rozi: [ 0.41  0.59 -4.29 -0.56  1.40 -0.24 -1.01 -1.53 -0.47  1.88 -3.56  4.72
  3.46 -0.82 -0.36 -0.16  1.27]
rirad: [-3.34 -4.35 -9.19 -0.87  1.11  1.80  3.47 -0.07 -1.04 -1.23 -3.10  1.66
  8.59  4.71 -1.38  0.31  5.64]
pokik: [-4.56 -5.02  1.29  1.03 -1.40  3.29  6.91  2.49 -0.87 -4.15  4.73 -2.29
 -2.19  3.12 -1.66  0.82 -0.03]
Zef: [-3.34 -4.35 -9.19 -0.87  1.11  1.80  3.47 -0.07 -1.04 -1.23 -3.10  1.66
 -2.68 -0.62 -3.62  0.98 -1.08]
suliz: [ 0.37  1.30  1.26  1.54 -0.05  0.38  1.54  0.21  0.03  0.95  3.25  4.40
 -8.86  1.67 -1.93  0.32  3.51]
vigi: [ 0.37  1.30  1.26  1.54 -0.05  1.54  1.19  1.54  0.03  0.95  3.25  4.40
 -8.86 -5.11 -0.27  0.14 -6.31]
sepu: [ 4.41  1.10  3.91  0.02  4.43 -6.68 -5.34  0.32  5.32  5.36 -2.44 -0.58
 -0.96 -2.67  5.29 -1.38 -2.86]
howmany suliz: [1.30] : 1
howmany vigi: [1.53] : 0

Larot: [-3.62 -6.16 -3.63 -6.16  1.11 -1.79 -6.69 -1.74]
Tekup: [-6.16 -6.69 -3.63 -1.78 -1.75 -6.68 -3.61  2.92]
kuzev: [-1.75 -3.62 -3.62 -3.62 -3.63 -3.63 -3.63 -3.63]
order: [-3.62 -3.63 -1.75 -3.63 -3.62 -3.63 -3.62 -3.63] : kuzev
order: [-3.63 -3.63 -3.63 -3.63 -3.62 -3.62 -3.62 -1.75] : kuzev
howmany kuzev: [-3.63] : 4
howmany Larot: [-6.68] : 0
order: [ 1.11 -6.69 -6.16 -3.62 -1.74 -6.16 -3.63 -1.79] : Larot

ruz: [ 0.03  1.10 -0.62  0.79 -2.26 -0.93]
kisur: [ 1.28 -0.54 -0.69  0.03  0.94  1.85]
Fep: [ 0.51  1.13 -0.59  1.92 -0.08  0.50]
visig: [ 1.28 -0.54 -0.69  0.03  0.21 -0.51]
folel: [ 1.28 -0.54 -0.69 -1.30 -2.14  1.95]
voti: [ 1.10  0.03 -0.93 -0.62  0.79 -2.27]
Tuv: [-0.97  0.75  1.06  3.88 -1.76  0.75]
leso: [ 1.28 -0.54 -0.69  0.03  0.21 -2.11]
order: [ 0.51  1.92  1.13 -0.59 -0.08  0.50] : Fep
order: [-0.93 -0.62  0.79 -2.27  1.10  0.03] : voti
howmany Tuv: [0.74] : 0

zuri: [-3.74 -0.47 -1.68  6.38]
gali: [-1.68 -1.68 -3.75  7.19]
bagi: [-1.68  6.38 -0.47 -3.73]
order: [-3.73 -1.68 -0.47  6.38] : bagi
howmany gali: [-1.69] : 0
order: [-0.47  6.38 -1.68 -3.74] : zuri

velen: [ 0.66 -2.85 -2.76 -2.76 -2.74 -4.16  3.20  5.74 -2.33  0.58  6.59 -2.14
 -0.19  1.60 -2.14 -2.08 -4.42 -4.84 -2.14  2.00]
mamid: [-1.91  2.00 -1.90  3.18  2.16 -1.92  1.63  0.64 -0.70 -0.21 -4.80  0.64
 -0.91  1.80 -1.53  3.18  4.13 -4.15 -3.42  0.03]
fakek: [-2.33  5.74 -3.20  6.59 -4.16 -4.42  0.08  0.91  2.00 -2.14 -2.85 -2.08
 -2.74  3.20  0.66 -2.76 -4.84  1.60  0.59 -0.19]
bodok: [ 0.91 -2.76 -3.20  2.00  5.74 -0.19 -2.85 -4.83  5.74  5.74 -2.74 -2.77
 -4.16 -2.33 -2.33  5.74 -4.42  5.75  0.08  1.60]
howmany velen: [2.00] : 1
howmany mamid: [-1.92] : 1
order: [-2.33  5.74 -4.42  5.75  0.08  1.60  0.91 -2.76 -3.20  2.00  5.74 -0.19
 -2.85 -4.83  5.74  5.74 -2.74 -2.77 -4.16 -2.33] : bodok
order: [-3.20  0.91  5.74 -2.76 -4.16 -2.74 -2.85  0.66 -4.84 -2.33 -2.08  6.59
  3.20 -2.14  1.60  0.08 -0.19  0.59  2.00 -4.42] : fakek
order: [-4.84 -4.42 -4.16 -3.20 -2.85 -2.76 -2.74 -2.33 -2.14 -2.08 -0.19  0.08
  0.59  0.66  0.91  1.60  2.00  3.20  5.74  6.59] : fakek
howmany bodok: [5.74] : 4
howmany velen: [-2.76] : 2

divez: [-0.78 -6.51 -1.80 -4.78 -1.80]
Voze: [-3.57  4.55 -0.45  4.08 -3.57]
pufe: [-2.33  0.67  4.19  0.53  0.94]
tosa: [ 0.55  0.67 -4.77  0.53  0.94]
bimaz: [-0.78  1.79 -1.80  5.14  1.78]
Fuder: [ 0.54  3.18 -1.48 -1.93  3.24]
tedim: [5.15 5.15 1.36 1.36 1.36]
vome: [2.65 0.87 3.38 3.20 4.54]
vav: [-0.07  1.90 -0.81 -3.69 -3.05]
howmany bimaz: [1.79] : 1
order: [1.36 1.36 5.15 5.15 1.36] : tedim
howmany tedim: [5.15] : 2
howmany divez: [-4.78] : 1
howmany Voze: [4.55] : 1
order: [-6.51 -4.78 -1.80 -1.80 -0.78] : divez
howmany Fuder: [0.54] : 1

kub: [ 1.16  1.65 -0.43 -2.16 -2.90  0.76 -3.56 -6.47]
nuda: [ 3.42 -1.05 -1.92  1.49 -0.97  2.63 -3.40  0.81]
devu: [ 3.30  2.29  1.69 -3.15 -2.56  2.34  1.82 -0.44]
Diniz: [ 3.97  0.44 -0.84 -1.34 -2.71  2.03 -2.19 -0.87]
dag: [ 2.03 -0.87 -1.34  0.44 -0.84 -2.71 -2.19  3.98]
Dela: [ 2.03  0.44 -0.85 -0.87 -2.71 -1.34 -2.19  3.97]
order: [-3.40 -1.92 -1.05 -0.97  0.81  1.49  2.63  3.42] : nuda
order: [-0.87  3.97  0.44 -0.84 -1.34 -2.71  2.03 -2.19] : Diniz
order: [-0.87 -2.19  2.03 -2.71 -1.34 -0.84  0.44  3.97] : Diniz

